Below are the code and all the weights of a small trained network. Each question names an input and a class and asks about switching units off, where a switched-off unit gives its printed mean instead of its output.

import numpy as np


def w(rows, s, z=0):
    codes = np.array(rows[::2]) - 128.0
    scale = np.full(codes.shape[1], s)
    scale[-1] = z or s
    return codes * scale


def norm(h):
    return h / np.sqrt((h * h).mean(-1, keepdims=True) + 1e-5)


def f(y):
    return np.maximum(y, 0)


def log_softmax(a):
    a = a - a.max(-1, keepdims=True)
    return a - np.log(np.exp(a).sum(-1, keepdims=True))


def net(x, mask):
    res = np.array(x, float).reshape(1, 5) / 4 @ E
    u = 0
    for l in range(2):
        y = f(norm(res) @ A[l][:, :-1].T + A[l][:, -1])
        res = res + np.where(mask[u : u + 5], y, B[l][:, -1]) @ B[l][:, :-1]
        u += 5
    return log_softmax(norm(res)[-1] @ U[:, :-1].T + U[:, -1])


A, B = {}, {}
E = w([
[173,158,224,103],'x0',
[126,133,132,128],'x1',
[68,148,131,47],'x2',
[95,253,126,202],'x3',
[47,80,207,167],'x4',
],0.0017)
A[0] = w([
[96,70,195,209,7],'0.n0',
[64,85,22,159,7],'0.n1',
[107,131,133,52,156],'0.n2',
[204,71,138,254,14],'0.n3',
[29,140,152,66,49],'0.n4',
],0.0065,0.0016)
B[0] = w([
[209,141,72,141,229],'0.n0',
[186,166,232,105,248],'0.n1',
[121,183,111,127,250],'0.n2',
[94,220,93,2,245],'0.n3',
[186,187,64,78,254],'0.n4',
],0.0066,0.0021)
A[1] = w([
[210,202,72,105,255],'1.n0',
[162,3,102,15,203],'1.n1',
[87,147,101,173,94],'1.n2',
[102,146,69,85,108],'1.n3',
[108,164,96,241,159],'1.n4',
],0.0045,0.0016)
B[1] = w([
[119,3,149,175,254],'1.n0',
[39,248,130,230,169],'1.n1',
[119,193,138,114,131],'1.n2',
[180,114,113,150,158],'1.n3',
[23,140,114,96,142],'1.n4',
],0.0046,0.0078)
U = w([
[180,215,41,56,125],'0',
[24,184,130,196,134],'1',
[154,88,136,128,187],'2',
[172,114,255,121,125],'3',
[170,39,72,174,133],'4',
[87,38,131,71,58],'5',
[34,48,143,50,3],'6',
],0.0094,0.012)

Each question gives the input, the list of numbers given to net, and the class t.
The units are the neurons (one row each of A and B). Each row of codes is followed by its name. A weight is (code - 128) times the scale printed after its matrix; where a second scale follows, it is the last column's (A, B and U).
mask holds one flag per neuron, layer by layer. A switched-off neuron (its flag False) gives its mean, the last column of its row in B, instead of its output. The means were averaged over made-up inputs and are rounded, as every weight is.
A unit's drop is (log p(t) with every unit on - log p(t) with that unit switched off) / (log p(t) with every unit on - log p(t) with every unit switched off).
The circuit of an input: a set's keep is (log p(t) with only the set's units on - log p(t) with every unit switched off) / (log p(t) with every unit on - log p(t) with every unit switched off). Starting from all 10 units, units are removed one at a time, each time the one whose removal leaves the highest keep (on an exact tie, the one counted first), for as long as the keep stays at least 0.8.
circuit, biggest first: the units of the circuit, biggest drop first
most important unit: the unit with the biggest drop
top k neurons: the k neurons with the biggest drops, biggest first
k most important neurons of layer l: the k neurons of layer l with the biggest drops, biggest first
input [7,2,2,-5,-8], class 4: circuit, biggest first => 0.n3; 0.n1
input [6,-1,-1,-7,0], class 1: circuit, biggest first => 1.n1; 0.n1
input [-2,-2,3,6,7], class 4: circuit, biggest first => 0.n0; 1.n1; 0.n3
input [-7,-2,6,-5,6], class 3: most important unit => 0.n1
input [-4,-7,-4,-7,-6], class 1: circuit, biggest first => 1.n1; 0.n4; 0.n0
input [3,4,5,2,1], class 0: 2 most important neurons of layer 0 => 0.n4; 0.n2
input [4,-8,3,5,-6], class 2: circuit, biggest first => 1.n1; 0.n3
input [-8,-3,6,-8,-6], class 1: 2 most important neurons of layer 0 => 0.n3; 0.n4
input [-2,1,0,-8,-6], class 1: top 3 neurons => 1.n1; 0.n4; 0.n0
input [5,-7,-8,-7,7], class 0: circuit, biggest first => 0.n3; 0.n0
input [4,-6,4,-6,-5], class 1: top 4 neurons => 1.n1; 0.n4; 0.n1; 0.n3
input [4,-6,8,-8,1], class 0: circuit, biggest first => 0.n4; 0.n2
input [3,-7,-7,-8,-4], class 1: top 2 neurons => 1.n1; 0.n4
input [6,4,6,-5,0], class 0: 3 most important neurons of layer 0 => 0.n4; 0.n2; 0.n1
input [-2,2,4,7,-5], class 1: circuit, biggest first => 0.n4; 0.n0
input [-4,-6,-4,-8,1], class 1: circuit, biggest first => 1.n1
input [-8,0,4,3,6], class 3: top 2 neurons => 0.n1; 0.n3
input [-7,0,-5,-6,-5], class 3: 2 most important neurons of layer 1 => 1.n1; 1.n4
input [0,-5,-4,6,7], class 4: 2 most important neurons of layer 1 => 1.n1; 1.n0
input [-8,-6,-8,-7,2], class 0: top neuron => 0.n3
input [0,-3,-6,-6,3], class 0: 2 most important neurons of layer 0 => 0.n3; 0.n0
input [3,-1,4,-7,6], class 1: top 2 neurons => 1.n1; 0.n3
input [5,8,-8,5,3], class 0: 3 most important neurons of layer 0 => 0.n3; 0.n1; 0.n0
input [-6,5,-5,-8,5], class 1: top 3 neurons => 1.n1; 0.n4; 0.n3
input [2,0,4,2,8], class 4: 3 most important neurons of layer 0 => 0.n3; 0.n1; 0.n4
